Below are the code and all the weights of a small trained network. Each question names an input and a class and asks about switching units off, where a switched-off unit gives its printed mean instead of its output.

import numpy as np


def w(rows, s, z=0):
    codes = np.array(rows[::2]) - 128.0
    scale = np.full(codes.shape[1], s)
    scale[-1] = z or s
    return codes * scale


def norm(h):
    return h / np.sqrt((h * h).mean(-1, keepdims=True) + 1e-5)


def f(y):
    return np.maximum(y, 0)


def log_softmax(a):
    a = a - a.max(-1, keepdims=True)
    return a - np.log(np.exp(a).sum(-1, keepdims=True))


def net(x, mask):
    res = np.array(x, float).reshape(1, 4) / 4 @ E
    u = 0
    for l in range(4):
        y = f(norm(res) @ A[l][:, :-1].T + A[l][:, -1])
        res = res + np.where(mask[u : u + 6], y, B[l][:, -1]) @ B[l][:, :-1]
        u += 6
    return log_softmax(norm(res)[-1] @ U[:, :-1].T + U[:, -1])


A, B = {}, {}
E = w([
[136,82,169,136,216,161],'x0',
[159,214,150,219,197,145],'x1',
[174,108,139,1,152,205],'x2',
[18,90,101,147,172,154],'x3',
],0.005)
A[0] = w([
[128,147,193,144,161,170,54],'L0N1',
[99,229,86,149,28,95,72],'L0N2',
[70,179,76,116,129,141,40],'L0N3',
[2,147,180,145,93,147,83],'L0N4',
[157,105,116,201,29,85,254],'L0N5',
[39,221,109,89,132,136,29],'L0N6',
],0.0067,0.00081)
B[0] = w([
[167,110,113,148,149,144,183],'L0N1',
[129,47,152,126,94,179,252],'L0N2',
[61,210,59,168,219,48,172],'L0N3',
[127,143,84,87,190,87,207],'L0N4',
[122,82,149,115,75,149,253],'L0N5',
[30,254,102,86,156,109,180],'L0N6',
],0.0066,0.0041)
A[1] = w([
[35,169,167,1,112,130,254],'L1N1',
[139,249,168,97,110,164,234],'L1N2',
[226,157,130,75,179,211,132],'L1N3',
[47,229,60,84,144,126,73],'L1N4',
[103,117,102,165,74,48,146],'L1N5',
[186,163,74,158,11,140,208],'L1N6',
],0.0062,0.0012)
B[1] = w([
[125,69,91,174,128,3,254],'L1N1',
[70,110,62,101,210,36,197],'L1N2',
[70,160,190,107,64,163,250],'L1N3',
[64,159,74,217,240,109,229],'L1N4',
[188,98,123,108,109,172,207],'L1N5',
[98,90,173,66,97,66,230],'L1N6',
],0.0068,0.0039)
A[2] = w([
[150,217,101,138,165,72,142],'L2N1',
[170,211,156,168,166,33,185],'L2N2',
[175,158,193,124,146,92,2],'L2N3',
[156,149,204,168,131,254,201],'L2N4',
[140,77,154,240,122,169,41],'L2N5',
[227,155,175,111,129,179,109],'L2N6',
],0.0065,0.0028)
B[2] = w([
[129,60,120,124,128,99,221],'L2N1',
[169,29,69,74,62,116,254],'L2N2',
[52,143,124,24,142,117,153],'L2N3',
[111,196,224,111,131,255,251],'L2N4',
[210,85,107,152,195,213,192],'L2N5',
[43,200,118,76,144,128,197],'L2N6',
],0.0071,0.0028)
A[3] = w([
[187,219,144,179,178,136,32],'L3N1',
[8,164,113,142,185,116,253],'L3N2',
[133,96,132,2,107,81,123],'L3N3',
[238,149,101,62,73,65,173],'L3N4',
[165,148,183,208,96,75,104],'L3N5',
[44,128,24,158,206,81,83],'L3N6',
],0.0062,0.0024)
B[3] = w([
[137,83,197,143,77,213,137],'L3N1',
[115,221,37,80,224,99,246],'L3N2',
[76,95,157,192,97,73,235],'L3N3',
[37,84,187,88,13,155,195],'L3N4',
[103,95,96,144,2,202,142],'L3N5',
[134,174,64,168,220,63,253],'L3N6',
],0.0073,0.0055)
U = w([
[227,172,129,158,116,82,1],'0',
[83,190,204,76,200,198,150],'1',
[205,127,127,176,87,131,3],'2',
[95,144,29,174,254,53,255],'3',
[211,76,147,187,195,171,114],'4',
[82,43,196,81,47,45,248],'5',
],0.0093,0.0043)

Each question gives the input, the list of numbers given to net, and the class t.
The units are the neurons (one row each of A and B). Each row of codes is followed by its name. A weight is (code - 128) times the scale printed after its matrix; where a second scale follows, it is the last column's (A, B and U).
mask holds one flag per neuron, layer by layer. A switched-off neuron (its flag False) gives its mean, the last column of its row in B, instead of its output. The means were averaged over made-up inputs and are rounded, as every weight is.
A unit's drop is (log p(t) with every unit on - log p(t) with that unit switched off) / (log p(t) with every unit on - log p(t) with every unit switched off).
The circuit of an input: a set's keep is (log p(t) with only the set's units on - log p(t) with every unit switched off) / (log p(t) with every unit on - log p(t) with every unit switched off). Starting from the 12 units with the biggest drops (on a tie, the unit counted first), units are removed one at a time, each time the one whose removal leaves the highest keep (on an exact tie, the one counted first), for as long as the keep stays at least 0.8.
circuit, biggest first: the units of the circuit, biggest drop first
unit that matters most: the unit with the biggest drop
top k neurons: the k neurons with the biggest drops, biggest first
k most important neurons of layer l: the k neurons of layer l with the biggest drops, biggest first
drop when u is switched off: that unit's drop, to one decimal
input [3,7,-6,-4], class 2: unit that matters most : L2N5
input [5,5,2,-6], class 1: top 3 neurons : [L1N3; L1N1; L2N4]
input [6,2,-1,4], class 1: 2 most important neurons of layer 1 : [L1N1; L1N2]
input [-4,8,-6,0], class 4: 2 most important neurons of layer 1 : [L1N1; L1N5]
input [-2,3,-2,0], class 5: circuit, biggest first : [L0N2; L1N4]
input [3,7,-1,2], class 4: 3 most important neurons of layer 0 : [L0N6; L0N2; L0N5]
input [5,-1,4,3], class 1: top 3 neurons : [L0N6; L1N2; L1N3]
input [8,-1,-3,1], class 4: 2 most important neurons of layer 1 : [L1N2; L1N4]
input [-3,8,-8,0], class 4: top 2 neurons : [L2N5; L0N2]
input [6,-3,-6,0], class 4: 2 most important neurons of layer 3 : [L3N2; L3N6]
input [4,0,6,4], class 1: 3 most important neurons of layer 1 : [L1N3; L1N2; L1N6]
input [4,7,0,-2], class 1: top 2 neurons : [L1N1; L2N4]
input [4,3,-3,-2], class 4: 2 most important neurons of layer 2 : [L2N5; L2N2]
input [-5,3,-6,-2], class 5: top neuron : [L1N6]
input [-3,2,1,-2], class 5: drop when L1N6 is switched off : 0.2
input [6,-2,4,1], class 1: drop when L1N6 is switched off : 0.5
input [8,6,-8,2], class 4: drop when L2N4 is switched off : 0.1
input [-3,3,-6,-8], class 5: drop when L1N6 is switched off : 0.2
